B, the same points and some others measured another way; then each row and its match in B
B (72 x 24)
[[ -23 -106   -4  122  -26 -201  -36   65 -233   62 -146  146 -228  -63
   -13 -279  -44  -67  -90 -279  -40 -284 -100 -172]
 [ -35  -71   28  -14   98 -143    9   16  -60   70  -96   93   71 -135
  -149 -161   11  -18   59  -65 -132  -74   62   54]
 [  69 -142  -12  156  130 -444 -118  -50 -152  126 -216   65  -31 -172
   -40 -267  -33  -19  -56 -134 -157  -65   99  -21]
 [  27  157   51   55  -50 -235 -109   -4   30  -45  -32    3   50  -54
    27 -159  -28 -180   -5   56  -55   85  104  119]
 [ -14  159   36   56 -113 -199 -161  -64   -2  -29  -61  -64 -108   -5
  -165 -302  -38  -59   75   83 -112  -68   12    8]
 [  44  -29   81   54  -32  -75  -89  -24  -74   31  -35  -38  -69 -106
  -142 -176   14   15   18   25 -199   39  101   30]
 [ -72   17   88 -183   -4  -19  -70   90 -126  -20   59  118  -34 -182
    -3 -176   -4 -100 -114  -39   29   47  -18   59]
 [  30   96   98  -33 -116  -66  -96  109  -81  -28   61   51  -83  -69
    -7 -312    3 -122 -146  -97   -6  -41 -158  -16]
 [ 125   34   12  126  -95 -135 -198  -78   74   60 -104 -137  -51  -53
  -214 -380   19  102   79   36 -244  -53   46  -12]
 [  67   23   39  175  -50   40 -118  -67   92  154 -148 -117  -56   45
  -100 -173   16  110   62  -12 -231   96   60  -87]
 [-108  -21  131  -75  163 -161   10   -7 -151   46  -21   96   54 -158
   -29   77  -23 -117  -21   80  -82  242  177  138]
 [-281  234  142  -89 -126  332  118  104  -54  -12   51  108 -168  187
   -33   90  -44 -157   54  -15   63   16 -152  -98]
 [ -48   -9   62 -214   37   13  -95   34  -24    9   35   58   58 -217
  -116 -203   28    3  -20   41  -57   87   63  113]
 [-143  107   66    3 -145  132  -99  -59  -60    7  -49  -56 -272   61
  -187 -118  -44   30  123   98 -116  -16   38  -96]
 [-278  254   37 -137  -93  181   27  123    2    5  -28  195 -102  137
   151  -25  -78 -218  -38 -119  231  -28 -167 -112]
 [ 225 -392   19  195  105 -236 -140   21 -259  211 -173   36 -147 -275
   -15 -336   43  155 -216 -302 -264  -46   52 -132]
 [ 144  -25   57  289 -156  -80 -150  -73  -62   90 -123 -168 -253   35
  -228 -334   13  125   52  -41 -326 -111  -13 -150]
 [-281  172   13  -31   -7  252  230  130   86   29  -92  231   76  185
    89  177  -40 -215  147 -148  106  -98  -24  -36]
 [-248  169  112 -219   17  133   35   66  -34   -9   47  134   13  -13
   -20   47  -38 -154   22   64   82  139  -11   61]
 [   1 -122    5 -158  190 -183 -119  -16   -4   70  -77   91  203 -321
    21 -107   17  -15  -45   28  -75  215  280  197]
 [   1  -49    5 -114  135 -339 -189  -31  -79   20  -76   95   92 -304
    95 -161  -29 -110 -117   35   -8  204  250  174]
 [-161  257  129 -124  -61   97   -6  139  -13   25   50  134  -31   83
   134  -79  -45 -215 -151  -77  162  126 -228  -55]
 [-284  181  131  -19  -52  103  119    7 -116  -39   -8   92 -155  127
  -116  158  -74 -177  159   93  -28   11   39   -8]
 [  -5 -245  -29  142  168 -130   19  -85  -65  166 -247   46   25 -134
  -184  -48    7  122  168  -76 -286  -61  269    1]
 [-159  -31  172  -28  -46  377   92   59 -155   88   29   33 -214   50
  -118  111   13   46   23  -22 -145  112  -18 -113]
 [-197  143  -56 -205   53   -9 -135  -52  148   62 -132   74   97  -68
   -53 -161  -46  -11  117   76   63   64  101   50]
 [ -73 -212   23  -45  168   35  -41  -75  -75  151 -149   43    6 -199
   -94   45   11  123   72   22 -200  181  311   47]
 [ 246 -105   49  385 -137   33 -124  -30    8  163 -145 -168 -170   40
   -58 -233   49  143  -24 -135 -356   20   65 -155]
 [   8   -3   60   68  -35   67  -79   28  -34  148  -90   -4 -109   15
   -73 -227    8   71  -49 -124 -122    6 -113 -151]
 [-119 -108   -2  -88  200  143   95   42   73  146 -131  172  230 -119
    91  165   23  -21   59  -86  -54  197  247   96]
 [-213  154   67 -163   -7  147   -2   93  -16   22   -5  171  -20    4
   175   59  -49 -184  -74  -44  149  164    5   -1]
 [  -8  136   72  157  -79  106   36   63   80   55  -58   32   21  112
   172   78  -11 -158  -16  -76  -55  165   72   -7]
 [-166 -164  -40  -42  180  143  121   27   -2  116 -180  207  123 -114
   127  254   -9  -43  100 -111  -47  119  359   69]
 [ 188 -354   18   73  280 -591 -219 -127 -233  152 -180    4   63 -453
  -141 -299   17  115 -101  -11 -312  136  316  138]
 [-154  185   68  -13    2  -39  -35   59  -32   81  -81  124  -52   75
   164  -39  -71 -181 -105  -89  110  127  -97  -80]
 [  68   98   58  111 -182  365  -55   58  180   81  -29  -79  -35  103
    77  -65   50   30   -2  -66 -130  148   35  -70]
 [ -70   18  -52 -169  195 -130  -82  -17  175   84 -134  118  336 -210
    75  -60    3  -59   44   33   11  215  265  211]
 [ -20   -2  -22  -37   37 -195 -198   -9  -42   93 -137   68  -46 -136
    59 -288  -39  -26 -104  -91   13   34   30  -42]
 [-208   75   27 -109   42  123  -27  -10   16   93 -105   88  -32    5
   -17    0  -41  -23   61    7   13  104   61  -39]
 [-332  273   75 -239  -61  150    1   18    2  -85   31  116  -69   46
    -7   89  -78 -204  114  159  132  110   75   76]
 [-215   66   30  -53  -22   94   56   14  -46   34  -90   93 -103   51
  -216 -110  -36  -19  169  -38  -53 -194  -53  -78]
 [ -72  -49  -57  -63   93  -54 -167 -114   83  156 -207  -13   25 -120
  -166 -230  -11  159  123   33 -135   40  155  -14]
 [-129  254  107  -43 -140  226    7   52   97  -31   45    5  -26  116
   -13    9  -13 -134   67   75  -13  120  -11   27]
 [-199  -90  -67 -140  120   21   21   16  -23   49 -154  209   54 -151
    49   34  -32  -62   88  -82   33  -28  245   59]
 [ 134 -143   83   35  137 -447 -206  -19 -219  131  -85   18  -35 -271
   -98 -407    3   31 -210  -93 -162   64  -46   -8]
 [ -27  -16   72   54   15 -226  -32  -20 -146    5  -64   35  -72  -97
  -174 -180  -22  -63   54    6 -157  -87   58   32]
 [-193  -28   -1   19   82  185  111   44    4  156 -176  163   -4   63
    48  110  -28  -25   79 -165  -15    5   62 -103]
 [-133 -240    9  -36  205  224  200   89  -52  147 -132  236  143 -141
   133  292   28  -29   42 -183  -78  132  304   57]
 [-208  149   77 -129   35   43   32   91  -48    5  -11  191   17  -12
   195  101  -58 -246  -74  -36  147  173   44   45]
 [-106   83   45  -18  -56 -180  -59   -9 -110  -29  -55   39 -136  -33
  -250 -293  -40  -62   93    1  -85 -225  -73  -25]
 [  23  149   -1  -51  -35  -38 -114   28  191  -19  -31   31  202  -92
   131 -106    5 -139   -4   36    1  176  182  174]
 [  19  -15   33  -25  -23   13 -113   53  -23   95  -59   45  -43  -92
     0 -255   11   15  -98 -125  -51   21  -56  -61]
 [  43 -196   32   -5  227  -47   96  116  -13  178 -110  191  264 -197
    99  -19   58  -34 -104 -242  -91  108   88   70]
 [-441  189  124 -273  113  232  228  116  -85  -30   36  302   64   40
   167  428  -83 -324   50   48  215  236  118  112]
 [-176  335  136  -69 -203  142  -27   81   -1  -66   80   32 -159  158
   -18 -109  -53 -196   -2   45   78   15 -184  -53]
 [ 202 -105    0   62   15 -226 -272   -3   -8  149 -119  -41   -8 -209
     3 -465   33  100 -187 -142 -141   56  -13  -47]
 [ 117 -223  107  326   15  -91  -10  -79 -200  158 -150  -97 -213  -33
  -250 -100   28  148   68  -64 -427  -23  121 -115]
 [  40  -96   10  -18  111   84  -28   32  118  188 -122   38  184 -116
   -70 -165   61  119   15 -115 -157   86   52   11]
 [-207  143   45  -64  -22   80  -25   52  -37   59  -75  130 -109   63
   116  -11  -70 -134  -44  -70  108   79  -44  -93]
 [-299   63  -29  -56   79  189  212   82   55   44 -147  257   97   80
    96  241  -50 -181  175 -119   81  -57  146   12]
 [-364  100   81  -24   57  341  393  222  -78   79  -65  352   11  230
   139  331  -49 -269   63 -281  149 -114 -146 -125]
 [  41  -48   57  -82   23 -219 -192  -33 -100    7  -19  -10  -31 -249
  -132 -295    4    9  -50   56 -131   65  112   96]
 [-171   83   92 -169   49  -84  -67  -17 -104  -28    8   83  -25 -133
   -35   -1  -47 -132   11  137    5  181  154  125]
 [  -1   27   11  -40   54  -64  -43   58   66   44  -66  113  161 -124
   150  -63    3 -127  -59  -73    4  141  142  110]
 [ -97  169   90  -47 -124 -102  -26  120 -142  -95   53  136 -132  -10
    62 -178  -51 -263 -106  -85   95  -89 -126   -5]
 [ -51  -57  -26   84  -30 -136 -133  -14 -140  103 -183   63 -240  -35
   -27 -283  -53   19  -43 -171  -51 -158  -37 -188]
 [-230  304   80 -227  -72  236   71  229   71  -12   77  236   83   97
   248  -18  -36 -293 -147 -152  294   86 -240  -21]
 [ -19 -131   49   19   49 -113  -56  -45 -149   31  -79   23  -80 -176
  -159 -101    1   27   62   25 -207    8  210   57]
 [ 115  -69  129   62   58 -199 -130  -10 -122  134  -40  -47  -29 -144
  -169 -310   33   70 -110  -37 -226   97  -73  -20]
 [ -94 -115  -33  105  126 -161  -17 -102  -61  161 -254   39  -50  -43
  -242 -148  -27  109  186  -56 -214 -141  110  -81]
 [ 135  119   30   93  -26 -208 -139   15  125    9  -48  -15  168  -92
   138 -169   11 -152  -75    4  -71  194  144  149]
 [ 165 -397  -62  212  358 -536  -20  -66 -123  214 -307  125  226 -345
   -17 -122   24   44  -15 -199 -293   11  356  118]]
Rows of B count from 0, top down.

[ 158   76  172 -187 -190  -48 -193 -106  115  -89 -221   24   80 -343
  121  321  115   48  120 -139  -64   24 -165  -75  135 -217 -107  212
  223 -252 -287]
61
[  54  184   88 -221   68 -142  127  -16  151  -43   -2    5  -69  -68
  198 -105 -110  -40  -59 -134  -26 -101 -206 -185  -34 -315  176  -57
   46 -126 -182]
9
[ 106   26  245 -184 -320 -196  -45 -280  303 -160 -239  -97   38 -183
   82  -72  -26    8  -19   69 -257   10   33  -79  113 -226   81  127
  221 -136 -240]
45
[  17  124 -102  -73  -81  201   29  216 -475 -174   67 -123   58  172
   90   69 -295   28   29 -150  144   55   22  265   21   68  -64  349
  133 -227  449]
51
[-128  -24  196 -120 -409 -154   24 -198  -13 -262  257 -430   91  270
   50 -170   53  -70 -331 -108   86  -43   -7 -142  115  135  -55 -198
   70 -283  -17]
60
[ 206  -60  -52  -38   58   68   28  -54  -80   18 -266 -215  122   36
  322   19 -251   50   -1  -51  245 -154  -43  119   45 -128   -5  158
  106 -173  -50]
19
[  -6  298  -24 -354 -129 -156   88   58  486  -81  -86  231  -96 -486
  211   71  232   -5  132 -125 -180  294  -17 -274   67 -217   78  168
  171 -246 -171]
50
[  72  255  374 -161 -235 -173   10 -101   48 -330  187  -95  -76  112
 -127   43  -95 -150 -134  -64 -153 -115 -308 -149   56 -331  309 -174
  212  -92 -134]
56
[ 268  168  -88   12  149  316 -141  -75 -422  -19 -200 -566  113  468
   50   41 -665  118   90  134  576 -118  -35  432  104  -17   12  461
  167  -70  232]
12
[ 122   46  -70   10 -101   53  256  210 -421 -281    9 -585   61  399
  132  -75 -338   -3  -19   31  246   13   19  444  118  191    0  260
  276 -233  587]
52
[ 148  -92  -21   -6 -307  137   63  293 -432 -286 -193   85  130 -179
  155  315  -88   14  165 -150 -188  107   79  388   78   35 -121  458
  338 -291  479]
44
[  71  -50  263 -132 -443 -189 -107 -355  298 -202 -128 -286  112  -72
   77   14  121  -13 -124   29  -52   -8   10 -145  193  -68  -11  -37
  222 -239 -310]
40
[-191  -68  -91  -89 -290   37   27 -355  301  -16  129  -83  103  248
  275 -423 -121  -78 -410  -47  251  -37  331 -359   -7   24  177 -263
 -163 -153 -179]
71
[  48  -94  160  -37 -228 -147  126 -343  235 -137  -44 -304   65  258
  191 -346 -214  -92 -314   80   69 -212   60 -145   44 -158  265 -263
   52  -89 -210]
23
[ 191  -69  166   37  -80   -6   23  -40 -146 -167   -1 -146  116  129
  204  182 -105 -113 -162 -184  210 -318 -292  -57   46 -234  138 -243
  136 -185 -163]
26
[ 155  137  -45  -20   13  265 -172 -109 -231  -38  -61 -267  116  293
   92  114 -395   27  -22  -19  483 -106  -47  118   82  -85   63  201
   89 -121   15]
18
[ 195  -54  222 -173   30 -109 -192 -147 -167   40 -302 -313  130 -181
  180  170  -71  160   79 -158   18 -206 -285   93   90 -144 -338  288
  135 -239 -290]
6
[ -71  -31  -25 -193  264   88 -257 -269  -88  334   15  -30  135   56
  354 -129 -192   99 -242 -368  413 -361 -185 -362 -119 -186 -208  -96
 -353 -170 -528]
30
[-311 -115   85 -214 -424   -1 -186 -251  -81  -44  191  115  126  -13
  119 -248   26   26 -321 -282 -161   -3  242 -291  -43  103 -231   17
 -188 -260  -88]
0
[  82  196  -64 -113  151  117  -96 -201  -71   53   50 -626   80  432
  156  -86 -311   63 -130  -24  709 -127 -146  -15  103   30  -45   40
  -12 -180 -128]
57
[ 205 -124  -22  -69 -535 -220  402  350  328 -430 -317  194   64 -646
  375  391  502 -119  211  -81 -425  362  114  125  232  -18   76  154
  585 -433  272]
36
[  74 -108 -186   67 -124  218   93  -50  -99  -66  -99  -67  145  243
  319 -115 -343  -46 -156  -27  317  -90  223   74   10  -31  191   28
   34 -136  155]
41
[-330  -94 -117 -141 -170  241 -228 -253 -176  134  259  246  148  187
  236 -307 -218    1 -415 -348  199 -139  258 -389 -159   19 -103  -94
 -405 -168 -142]
65
[ -59  112    0 -163 -198  166 -353 -597  231   98 -104 -255  113  276
   33 -331 -402  107 -198  148  335  -13  304 -199   64  -62   59  184
 -123  -38 -340]
49
[ -75 -147 -185  -54   -5  164  127   59 -425   27  -59  -25  108  215
  308 -358 -482   66 -150 -143   29 -115  268  204 -132   46  -69  275
 -121 -136  373]
14
[  66  191   62  -41 -177  167  -64 -242   11 -166   34  -76   13  362
  -31 -168 -495  -89 -159  116  180  -88   97  -35   15 -244  410   12
   67   23   -6]
22
[ 103  207  103 -257 -103 -168   73 -114  320  -95 -220  -59  -68 -198
  118 -136 -126   34   80   74 -204  105    1  -46   57 -263  146  234
  191 -112 -128]
8
[ -52   42 -143 -231  340  113 -192 -200 -235  341  -89 -393  115  187
  316 -281 -377  235 -109 -204  474 -209  -54  -34  -66   30 -378  282
 -279 -187 -200]
66
[  -3  561   18 -288  168    8  130  291 -181 -175  302  -70 -189  125
  -44   37 -229  -58   67 -187  108   83 -342  -18  -27 -208  181  149
  107 -135  229]
35
[ -91   73 -182 -203  264  206 -163  -69 -290  261   -1  -82   90  135
  294 -193 -373  149  -99 -267  372 -151   -4  -67 -114  -29 -230  251
 -269 -173  -70]
55
[ 173  333  179   11  216  290 -232  -60 -665 -133  288 -548   49  754
 -170  149 -658  -43 -138 -109  680 -394 -481  183   21 -181  144    8
   35  -27   78]
24
[  51  -98   60  -60 -169    6  -15  -38    0  -90  -21   73  130 -110
  286  155   83  -62 -139 -261   93 -134  -98 -172   31 -142   -5 -135
   58 -257 -186]
38
[-123  -64  -50 -121 -221   98  -32   87 -143  -82  137  339  102 -167
  260  110   87  -61 -158 -395  -38  -28   28 -224  -56  -63  -68  -33
  -54 -281    7]
58
